Each name stands for a flat space through zero: a line, a plane or more. A row that begins with a name and a colon came from that space; any other row is followed by the name of the space it lies nearest, among the names in its block.
gofo-futid: [ -29 -159  130    4   97 -164  -24   56  -35  166   25   27  -67  -44
  133   95 -154 -299 -118  184]
gofo-futid: [ -51  -54  -22   39   55   65  -42  -38  -53  261 -258  -58  -45   -2
  113   27  -98 -129  -10  -75]
gini-fov: [  24   64 -122  138   45    0   -2   33 -126   12 -230  185 -120  -25
   32  -34   90    9  -23 -151]
sif-kud: [ -51  -95   19  -91  -66  173  -44  -47   27   13  111 -259  143 -175
   -4   46  -49  117   92 -110]
gini-fov: [  18  -46   95 -156 -157  201    7  -94   89 -144  267 -283  175 -122
  -91  -49  -29  159   90 -104]
mev-gope: [  41  225 -196   10  113 -284  165   88  -95  -60   37  353 -113  189
 -139 -105  203  -61 -178  187]
mev-gope: [ -41 -212  -17   27   16  -48   63  -64  282  195  358 -307  108  -27
  -59  -26 -164  -50   66  136]
gini-fov: [  46   -2  -68  -53  -34  168   11  -54  -64  -52 -215   16  -28   75
   33   69   23   89   84 -249]
sif-kud: [  13  -53  -42 -117  -86  160  -59  -61   23   93   70 -329  103  -96
   10  -72   12    6   67   -5]
gofo-futid: [-114  -96  -94   29   13  122 -138 -139  152  297   18 -374  185 -104
  153   13 -173   42  176    0]
mev-gope: [  44 -107   48  -33  -53   18   27  -52   67 -116   16  -21   -9  148
   31  206  -51   96  164  -87]
sif-kud: [   8   80 -288  147  109  -21  -94  -70 -198  377 -323   24  -85  -94
  254 -161   27 -162  -34   11]
mev-gope: [ -25 -250   65  -73  -71  264 -110  -69  196  120  -66 -436  106  -73
   35   92 -154  -11  183 -200]
sif-kud: [-126   36  -26  117   -5  116  -32 -133  -77  267 -110  -71   36   40
  158   61 -139   69   76  -82]
gofo-futid: [ -22   61 -212    2  122   -8  -21  -14   -1  157 -145   49   28   13
   78  -75    4  -17  -27   44]
gini-fov: [   2  158 -238   38  114  -72   76    0 -265  175 -259  273 -130  117
   96  -26  100  -58 -113   12]
mev-gope: [ -87  -23 -147  -65  106   84 -117 -145  -75  375 -359 -145   67    1
  278   93 -166 -112   81  -69]
gofo-futid: [ 108  203 -156 -168   52 -202  212  107 -249 -155   97  380 -146  313
  -88  -15  238 -102 -228  220]
gofo-futid: [  36 -182  290  -40 -236  301 -127  -47  216 -139  174 -495  135 -326
 -144 -145  -68   45  114 -231]
gofo-futid: [ -11 -116  160  -56 -113   77  -65   20   68 -140  224 -225   99 -187
  -58   52  -16   67   74  -36]
gini-fov: [ -12  -76  108  -48   12   41  -78  148  202 -136  -59  -86   36  -75
 -168   -1   42   12    0   -4]
gini-fov: [ -16   98  -40    0  102 -204   63   83 -100   69   45  208  -76   99
    1  -42   45 -171 -188  241]
gini-fov: [  23   61 -458   32  136   58   -3  -94 -378  454 -361   55  -77 -129
  291 -101   89  -37  -32  -18]
mev-gope: [ -52 -212  298    8  -99  -72  -95  -90  300   67  331 -414  137 -104
    1   46 -240 -129  126  139]
sif-kud: [  65  -81    3 -168  -44   88  -10   25  343 -247  253 -221  170   -5
 -190  -87   14   88   73    0]
gofo-futid: [  39   80   18    2   -2   20   18   67 -171 -131 -212  226 -109    6
  -19   32  111   35  -59 -121]
gini-fov: [  38   70 -324 -162   75  163  -47  -44 -113   12 -142  -19   97  -74
  121  -72   73   31    2 -163]
sif-kud: [  36  -48   58  -42  -22    8  -31  -32  102   70  116 -171   41  -61
    0 -161  -67 -169  -58   92]
sif-kud: [ -71   -4   43  116  115 -114  -57  -15  106  174 -119   61    2  -14
   82  -31 -146 -103  -32  105]
gini-fov: [ -51  -13  140  154  -10 -111    0   -1   49   13   59   45  -39  -16
  -21   33  -71  -22    6   20]
gofo-futid: [  99   12  133 -406 -212  218   11  -25  -44 -365  142 -214  140   20
 -130   88  127  180   89  -83]
gofo-futid: [   5 -250   18  106  -98  293  -99 -227    4  395  -83 -458   16 -195
  240  -79 -258 -183  125 -285]
mev-gope: [ -69  -99   12  110  106 -124   49  -64  173  170   24   25   10   78
   42   74 -202  -53   38   42]
mev-gope: [ 146  231  -89 -159  -33 -147  162   82 -473 -157    8  359 -183   60
  -34  -80  310  -76 -244  150]
mev-gope: [ -59  -37    5  -77  -24   58  -47  -45   37   35  -91 -131   64  111
   43  206  -41   95  156  -41]
mev-gope: [  54 -109  -93  -55   30   99   -7  -21  -29   80  -36  -66  -15  -13
  110  -15  -53 -126  -21  -78]
sif-kud: [  34 -133  268 -164 -151   99  -61   -5  231 -149  233 -360  115  -60
 -138  -35  -68  -84   45   10]
gini-fov: [ -33 -206  372  -26 -135   76  -90   11  453 -264   71 -281  121   42
 -199  213 -136  197  271  -91]
sif-kud: [ -45   68 -116   -1  190  -64  -71  159 -198  140 -432  271 -138   64
  123   68   61 -210 -171   35]
gini-fov: [ -83 -178  268   90  -55   80 -155  -66  359  110   13 -363  117 -116
  -16  -15 -246  -52  139  -30]
sif-kud: [  -5  126    1   90    1   80   39   36 -176 -147 -207  352 -101  132
   44  102   65  215   -5 -128]
gini-fov: [  64  -43   53  -99 -107  149    0  -20   82 -157  139 -165   83 -111
 -105  -90   37  108   44  -85]
mev-gope: [ -13  -26   90    9  -25   -5   -6    9  335 -221  135  -66  105   70
 -177   18  -41  147  117  -48]
sif-kud: [ -31  -50   42  -25    0  -64  -44 -152  108  241   18 -225   82    0
  106  -20 -165 -100   80  139]
gini-fov: [   9  -35    8   82   -4  143  -80  -16  124   61 -148 -104    9  -77
    1 -140  -51  -27   18 -129]
sif-kud: [-102   23 -169   99  127    9  -47  -97   51  372  -66  -82   77  -42
  155 -128 -150  -80  -26   84]
gofo-futid: [ -32 -204   25  114  -33   87  -58   15  191   78  171 -289   65 -225
  -56  -47  -69   18   85  -71]
gofo-futid: [ 128  116  163  -21  -27  -81   59  236  -75 -532  -18  423 -142  -46
 -242  -64  243   69 -177  -55]
mev-gope: [-108  -10 -153  -33  106   -7  -81  -57   45  300 -258 -135   66   90
  122  128  -72   -8  114   54]
sif-kud: [  51   60    8 -110  -45    1  -26   83 -142 -184  -82   57  -16 -114
  -66   31  186  103   -1  -10]
gini-fov: [ 136  -16  113  -90 -191   -6  114  175  -84 -501  512   34   -8 -211
 -300  -64  300  231  -57   61]
gofo-futid: [  48  -47    6  -42  -45    8  -22    8  -58  -38  110  -96   28 -220
   -8  -74   56    6   -9   21]
mev-gope: [  28   13 -134  -21   85  145  -39   19    0   42 -205   36   -7  -58
   39 -152  -13 -125 -101 -187]
gofo-futid: [  58   51 -150  -32   92 -124   98   75 -122  -34  -76  275 -117  197
   22   75  108  -19  -70  106]
mev-gope: [  69 -106  153 -198  -74   37   33  -63  278 -332  155  -84  125  149
  -97  161  -95  143  172  -82]
mev-gope: [ -88 -160  121 -201 -155  115  -28 -162  161   58  439 -514  290  -72
   15  164 -156  210  239  138]
gini-fov: [  21   92    4   92   -3  -60   27  -17   27  -10   94   63  -12  -53
  -52 -199   16  -36  -85   45]
sif-kud: [  47  -89   32   37   52    5  -29  101  135 -102   56   34  -16 -106
  -54 -118  -20 -114  -93  -27]
sif-kud: [ -60  -37   52   89   67  -46  -64   -2  185  143  -87  -53    7   80
   27  -14 -128 -114    8   72]
gofo-futid: [  -5  146 -358   48   87  195  -45    5 -384  115 -464  198  -76 -155
  161  -38  170  100  -33 -334]
[ -11  -78  189  -41  -80  193 -112   60  150 -149   23 -201   84 -198
 -114  -89  -34  -15  -11 -165]
gofo-futid
[  48   32   78   65  -12 -184  129  -17 -139  -11   66  227 -150  154
   23   60   -1  -82  -71  104]
gini-fov
[ -95  173  -24  290   79 -216   61    9 -164  101 -188  381 -161  128
   44   94   29   82  -21   31]
sif-kud
[ -41 -121 -151  -50  127  -23  -25  -83 -107  456 -208 -123  -52  128
  273  104 -167 -339  -30   62]
sif-kud
[  30  118  -31   38   21 -106   40  -85   13   68 -139  122  -73  265
   51  -18  -23  -72   11   65]
gini-fov
[  63  141 -177  144   38  -55   39  -60 -237  158 -124  177 -134  -57
  114 -222   70 -142 -131  -43]
gini-fov
[ -13  -26  -54   21  -35   93  -49  -27  -29   64    9 -150   49 -178
   13  -61   22   47   42  -81]
gofo-futid
[ 113  -30   93 -153  -83  -32    5  -20   22  -91  246 -135   42  -76
  -22 -148   19 -123  -66  174]
gofo-futid

Rows lie near named flat spaces through zero. A row that begins with a name and a colon came from that space; any other row is followed by the name of its block's space that it lies nearest.
dad-sot: [ -94   52  230  -78 -117   25   44  -18  151 -324  145   41  -76  -90
   79  -85   38  144 -162   -5]
rin-poga: [-217  -61  212   -5   68   53  118  -84   11   89   80 -202   43 -161
 -170  -53  122  122 -100   36]
tesa-rar: [ -64   30   69   -8    7  179   62   51  133   41   94 -129 -278 -105
 -164  -33  139  137   -6  -12]
vir-tufo: [-257 -129  374 -113  153 -182   76  -65 -105    3  147 -479  -66 -197
 -343 -288   45  182 -248  115]
rin-poga: [  42   38 -164  137  -57 -149 -180   -1  -50  250 -136  -91   74  131
  -52   60 -238  -16   -4   34]
vir-tufo: [ -37  -76  -43   12  175 -254 -172  157 -355  132  146 -420 -135   84
 -131 -202 -182  104   20  111]
vir-tufo: [ -83  -77   37   18   68  -59  -18  -29 -157   79  -11 -113   82    6
  -42  -42  -81  -35  -30   -2]
tesa-rar: [-131  -79  -28   75  140   25    9   -2  -93  231  -66 -300 -131   73
   29   55   96  118  195  188]
dad-sot: [-112  -98   56  -27  100  157   19  -96  -53  113  -85  -81  -36  -39
  145   93  117   44   95   78]
tesa-rar: [  60  207   57   11 -281   85   11   12  407 -235   -8  -47 -431 -108
 -135  -12   -3  210 -107   12]
vir-tufo: [   0  -52   23   24  -89  -51   99  -13    6   87  -66   54  192  -14
 -137   12  -73   -1 -123 -127]
vir-tufo: [ 154  -26 -217  143   47  170  108   31 -229  158  122  140  205   66
 -108  -30 -133 -269   58 -184]
rin-poga: [-137   57  102   36   -5 -260   18  169   -8    7  138 -190  -50  -34
 -336 -155  -16  109 -110  -51]
tesa-rar: [-147  -59   19   26   31  113  -36 -110   45  166 -162 -140  -81    3
  148  146  132  100  114  108]
tesa-rar: [-230 -150  286  -84   96 -398   16  -66 -119   35   47 -447  132  -59
 -244 -244   19  171 -228  132]
dad-sot: [-133 -116  119  -12   64 -323  -18   35  -72  190  -15 -409   18   26
 -306 -163  -35  172 -140   89]
dad-sot: [-47 134 -54  86 -15  90 -80  28   4 242 -53 100  -7 -21 197 199  62  74
 136  34]
vir-tufo: [ 139 -112   30 -173  182  -25  -15  110  -57 -181  217  -48 -110   19
 -213 -266  -28  -87 -105   -6]
rin-poga: [ 191  -41   75 -224    6  138   36  -59  150 -310   -4  134 -238    4
  210  -87  162  -46  -10   49]
tesa-rar: [  19    2   15   32 -112   81   -8  -78  179  137 -144   82   54   36
   15  103  -51   46  -88   -7]
gis-reke: [ 123   64    0 -102  -47  455    1   43  235  -95  -30  322 -338  -39
  257  161  104   40   84  -48]
rin-poga: [ -54   73  -46   95 -139  -73   -4   98  108   75   32 -106  -94  -61
 -416  -70  -53   16 -130 -215]
gul-rok: [ -67   41  281 -123 -103   10   20 -107  192 -301   80   62  -35 -125
   37 -110   20   69 -246    6]
rin-poga: [ 102  -35  123  -97 -124  103   54 -101   74 -277   14  111  -41  -20
  108  -90 -113  -17 -177  -40]
vir-tufo: [   9   65  -79   35  -50   56 -129   -7  -43  -25  -37  -97 -219   31
  254   77  -27  111  137  106]
gis-reke: [ 311  149 -186   19 -113 -178  -55  142   26 -118   13  393  172   85
 -162  -54 -279 -280 -107 -198]
tesa-rar: [  69  111   67  -92  -79   40   25  -30  166 -333   33  190 -115  -85
   87  -26   84  -68  -27  -23]
dad-sot: [ -25  127  -50   82 -135  167   12  -55   94  -35   72  118   17 -154
  -93   45   35  -80  -49 -194]
gul-rok: [ -97   37  166   49 -223 -108   98  -37  278 -114   19  -94   56  -85
 -351  -77 -123  171 -302  -56]
gul-rok: [ -2 -65 -75  33  90 150  71  74   1 437 -62 101 134  19 -61 155 135  32
  78 -77]
vir-tufo: [ -25  -31 -136  116  -15  -68  -10  -17  -20  254 -177   56  246  129
   91  189  -18   -2  114   31]
rin-poga: [  -1   41  -55  128  -31 -151   38   52 -215   41   44 -133   37   12
 -167  -92 -199  -63   -9  -54]
vir-tufo: [ 193   58 -326   99  100  -96 -196  165 -256  284 -106  312  242  240
  278  206 -209 -182  242    5]
gis-reke: [ -21  -76  -95   64   90   49  -12   55 -238  238   -1  -73   35   58
   20   24  -43  -37   97  -55]
tesa-rar: [-336  -38  262   38  -16  -51   81  -84  225   75   34 -356  -24 -132
 -284  -32  142  299 -154  123]
gul-rok: [ -91  -48  120  -76  169  109   64  -35  -18  -60   86 -249 -252  -88
   42  -55  199  135  117  215]
rin-poga: [  -3  -32  135  -14  -95  -63   98    7    4 -171  105 -223 -164  -82
 -375 -259 -172   26 -249 -102]
dad-sot: [  -7   12  -47  -19  115  168  -48   95 -181  -15  121   89 -122   -4
  180   12   56  -77  146  -63]
vir-tufo: [ 119   22 -167  140  -27  119  134    0 -117   93   33   97  119    5
 -161   -1 -115 -209   41 -154]
gul-rok: [  10   83  -94   97  -93  -70  -57   40  -24   52 -114   39  -28   53
   27   83 -123  -30   57  -38]
vir-tufo: [ -16   32  -42  186 -196 -252   69   98 -114  375  -63   62  416  -31
 -478   -8 -342  -45 -286 -340]
gis-reke: [  25 -110   61 -142  190  -16  -49  -24 -137  -31   17   39   74   40
  223  -25   62  -39   51  124]
dad-sot: [ -63   78  -81  106   25 -193  -66   39  -67   73   54  -56  148   43
  -43    4    5  -30   65   36]
gul-rok: [  61   -4 -155   96   10 -117   -8   69 -153   34   86  175  335   65
 -222  -68 -174 -290  -70 -237]
rin-poga: [ -88   85  253  -47  -45   11   85  -76  135 -334  151   41  -33 -131
  -66 -139  -10  -13 -179   29]
gis-reke: [ -29  -55   31   -7  -50 -106  -22  -36   94    2 -135  -31   57  113
  108   60  -22  105  -12  110]
gul-rok: [  66   98 -135   64  -83   77  -79  -31   32  -47   21  197   92  -18
   28   57  -54 -164    1 -136]
gis-reke: [ -68  -43   71   -9   42   27   31  -97  226  139  -39   76  231   -3
 -123   52  122  -17 -101   33]
tesa-rar: [  86   71   73  -86 -128  -25  -59  121   97 -204   47   96 -226   23
   52  -76 -100   93 -115  -61]
gis-reke: [   9  -37 -168  109  -38  -15  -53  -18 -150  201 -136   15  150   55
    0  107 -139  -94   54 -107]
vir-tufo: [ -15  -44  202 -171   42    8   37  -43  107 -247   92  -13  -66  -96
   29  -99   84  103 -117   97]
dad-sot: [  26   51  176 -154   36  -40   28   85   81 -365  269 -117 -334 -125
 -261 -326   78  -19 -163  -47]
gul-rok: [ -93  -48    9   62  -11  -16   45   19  -59   27   92 -280 -105  -40
 -261 -126  -22   59  -55  -57]
rin-poga: [-176  -41  329 -139  135 -103   78   39 -101 -217  231 -366 -306 -143
 -148 -307  120  149 -109  108]
gis-reke: [ 145  129 -206   90  -50  137   12   29   64   55   -7  112 -110    1
  -22   75   55 -117  146  -63]
vir-tufo: [ 324   -3 -152  -81  -61   31   10   89  -36 -245  -36  287  -68  125
  122  -33 -183 -173   26  -86]
rin-poga: [ 147   85 -103    8   57  265  -25 -101   10 -152   73  223  -36   -1
  233   41   18 -221  129   52]
tesa-rar: [ 345  190 -308   17 -154  239  -92   35  192 -273    5  258 -344   68
  176   58  -11 -161  173  -54]
tesa-rar: [  52  -97  -10  -61  168  -36   44   42 -154  -25    8  -82  -85  114
  117  -71   67  -47  145  128]
gul-rok: [ 185  -80    5 -145   -3   56   28  -19  -14 -286   -8   50 -180   76
  181 -104  -17  -54    9   37]
tesa-rar: [  97  -42 -141   58  -10  203   97  -41   81  142 -163  198  103   75
  103  208   18  -57  137    5]
dad-sot: [ 125  199 -312  130  106 -130 -214  125   54  299 -155  210   65  234
  283  283   72  -68  375  231]
dad-sot: [ 286  153  -47  -72 -216  294   -8  -61  141 -450  -16  230 -466  -26
  240  -57 -100 -152    2  -88]
dad-sot: [ 207  -85 -203    0   32   -8   10    1 -153   12 -148  397  355  227
  345  150 -101 -248  146  -43]
gis-reke: [-51  77 -67  80  37 -52 -44  58   6 138 -21 -54 -32   3 -64  67  29  22
 102  49]
tesa-rar: [ -29 -111   77  -70  -30  103   60  -71   23  -17   33  141  232  -81
  -53   -7   11  -42 -174 -176]
tesa-rar: [ 196  -45  -78   21 -199   19   99  -31  -28   10  -85  241  226   44
  -68  -16 -213 -151 -180 -268]
rin-poga: [ 324  -30 -227  -88 -104   65  -21  106   50 -158 -137  372  -37  181
  229   92  -78 -130   90 -129]
tesa-rar: [ -40  -70   84  -76  124   77   31 -144   67   21   11  -32   88  -73
  -10  -16  165  -45  -21   94]
gul-rok: [  69   73   16  -23 -177  -92  -10   87  151  -38 -105  354  160   42
   29   93 -102  -22 -132 -175]
dad-sot: [ -21   14  -32  119  -74   35  107  -31  -41  247  -18  135  319   -7
  -14  103  -10  -24  -34 -119]
rin-poga: [-201  -36   22   69  136   21  -81  -13 -138  131   65 -346 -154  -26
  -52  -36   39   84   92  114]
gul-rok: [ -34  -42   78    9  -92  -12  115  -98  -85  -64 -122  122  190  -17
  161   69  -69  -41  -34  -58]
gis-reke: [ -29 -161  159 -135   62 -228  113   60   63  -38   11   70  306   -5
 -304 -111  -23    4 -241  -76]
vir-tufo: [ -47  120 -209  272 -103   54    6  -78  206  315  -91 -130   83   12
 -239  175    5   44   91   59]
gul-rok: [ 126  -57   21  -88   -7  141  180   10    6 -224   26  125 -113   -7
   19  -74   61 -106   18  -83]
gis-reke: [  -2   51 -109   56    6 -140 -126   58  -19   77  -49   93  139   87
   32   76  -65  -63   49   -8]
dad-sot: [ 101   20  -54   24   46 -105   15  106 -252    9  192 -101  -26  -18
 -223 -224 -131 -122  -63 -123]
rin-poga: [  20   92  -74  109 -161 -186  -24  195  -29   85   22  108   94   86
 -150  -10 -181   11  -91 -209]
rin-poga: [ -29  -24   83 -103   37   69  -18    0   68    8  -92  124  -48  -13
  179   94  116   43   34   25]
vir-tufo: [  77   81 -196   25  133    9 -140  101  -82   54  -20   79 -110  112
  244  121   70  -64  297  131]
gis-reke: [ 277  -19 -189   48 -172  109   75   49 -161   17  -74  293   96  106
   83   18 -253 -197  -33 -281]
gul-rok: [  43  170 -182  241 -253   34   35   65   77  299  -23  200  230  -17
 -200  149 -141  -24  -71 -274]
gul-rok: [ 101  169    4  -31 -156  -42  -82   57  103 -276   59  102 -227   -9
   98  -65  -48    1  -40  -42]
gul-rok: [ 154   19  -37    1  -98 -110  107  106  -58 -206  136  240  189   44
 -179 -160 -162 -205 -158 -252]
gis-reke: [-121   67    9  115 -126 -198    5   39  -10  -29   50 -205   -9   -8
 -149  -63  -43  111  -47  -31]
tesa-rar: [ 382  220 -526  205  -42 -302 -280  329 -146  223   12  265  135  340
  -32   65 -371 -210  177  -64]
vir-tufo: [-143   29  -19  161   -5   38   98  -90   55  201   15  -29  283  -87
 -195  103   39   -3   -7  -10]
gis-reke: [ 157  127 -224   -7   70  209  -81  175   41    1    8  222 -294   56
  200  150  132  -62  305    2]
dad-sot: [ -75  -74  -15  -41  103    8  -81   -6   59  281 -114   25  116   19
   21  128  154   37   39   17]
dad-sot: [ 358  114 -195   49 -212   89   56   96   22 -108   57  291   -7    7
 -178  -60 -310 -166 -130 -254]
gis-reke: [ 115  -68 -125  -13  100  -74  -15  125 -158   61  -33    4  -33  171
   96   -5  -43  -37  146   50]
dad-sot: [-230  -21  225  -29   22  -28   49    9  120  -29  153 -402 -261 -162
 -373 -193  131  212 -158   25]
gul-rok: [ -69  -23   76  -55   44  -84  -42  -43   52   71 -124  -91  -55   22
  124   51  125   98   52  143]
rin-poga: [-101   52  -16  128 -113  -85  -42 -111  117  182 -100  -16  244    8
  -30  116  -23   50  -63   19]
gis-reke: [  47 -120   15 -159  156 -118  -67   43 -146 -114   62   14   73   50
  135  -81   55  -30   24   54]
[-230  -38   39   87  128 -193    1   65   33  392   24 -360   73  -12
 -319    3  168  218   20  125]
gis-reke
[  30  117    2   -8  -14  -37 -113   24   18   56   -4  -32 -142  -65
   -5    2  -29   41   -8   39]
tesa-rar
[  54   -1 -111  -22  128 -131 -140   66  -67   70  -79  171  181  137
  221  134  -33  -52  147  131]
tesa-rar
[  -1    2  116 -129    9  284    2 -183  121 -319  -78  -37 -390  -96
  336   40  141   35  113  183]
gul-rok
[  1 -29   0 -37  12 -27 -74 -19 -22 -63 -33 -32 -41  38 116   4 -28  24
  18  60]
dad-sot
[  17 -120 -112   58   47  157  169   29  -56  285  -79   58  157   -5
 -150  121   53  -33   74 -128]
rin-poga
[  34  -67  138 -175   37  250  100  -96   94 -198    5    1 -249 -139
  112  -28  180   50    1   43]
tesa-rar
[ -67   59   73   14  -72  -45   25   32   86  204  -56  -20  -25  -63
 -106   28  102   89  -66  -82]
vir-tufo
[-158   12   23   64  107 -220  -44   32  -60   20   91 -419 -113   -4
 -162  -96   48  163   78  224]
tesa-rar
[  25    5 -119  148  -75  129  -14    0  -53  157   27   18   83   35
 -124   25 -204  -63  -54 -132]
rin-poga
[ -51   70 -151  148   -9  -78  -58   23  153  259 -161   44  163  112
   32  251   33   86  162  141]
dad-sot
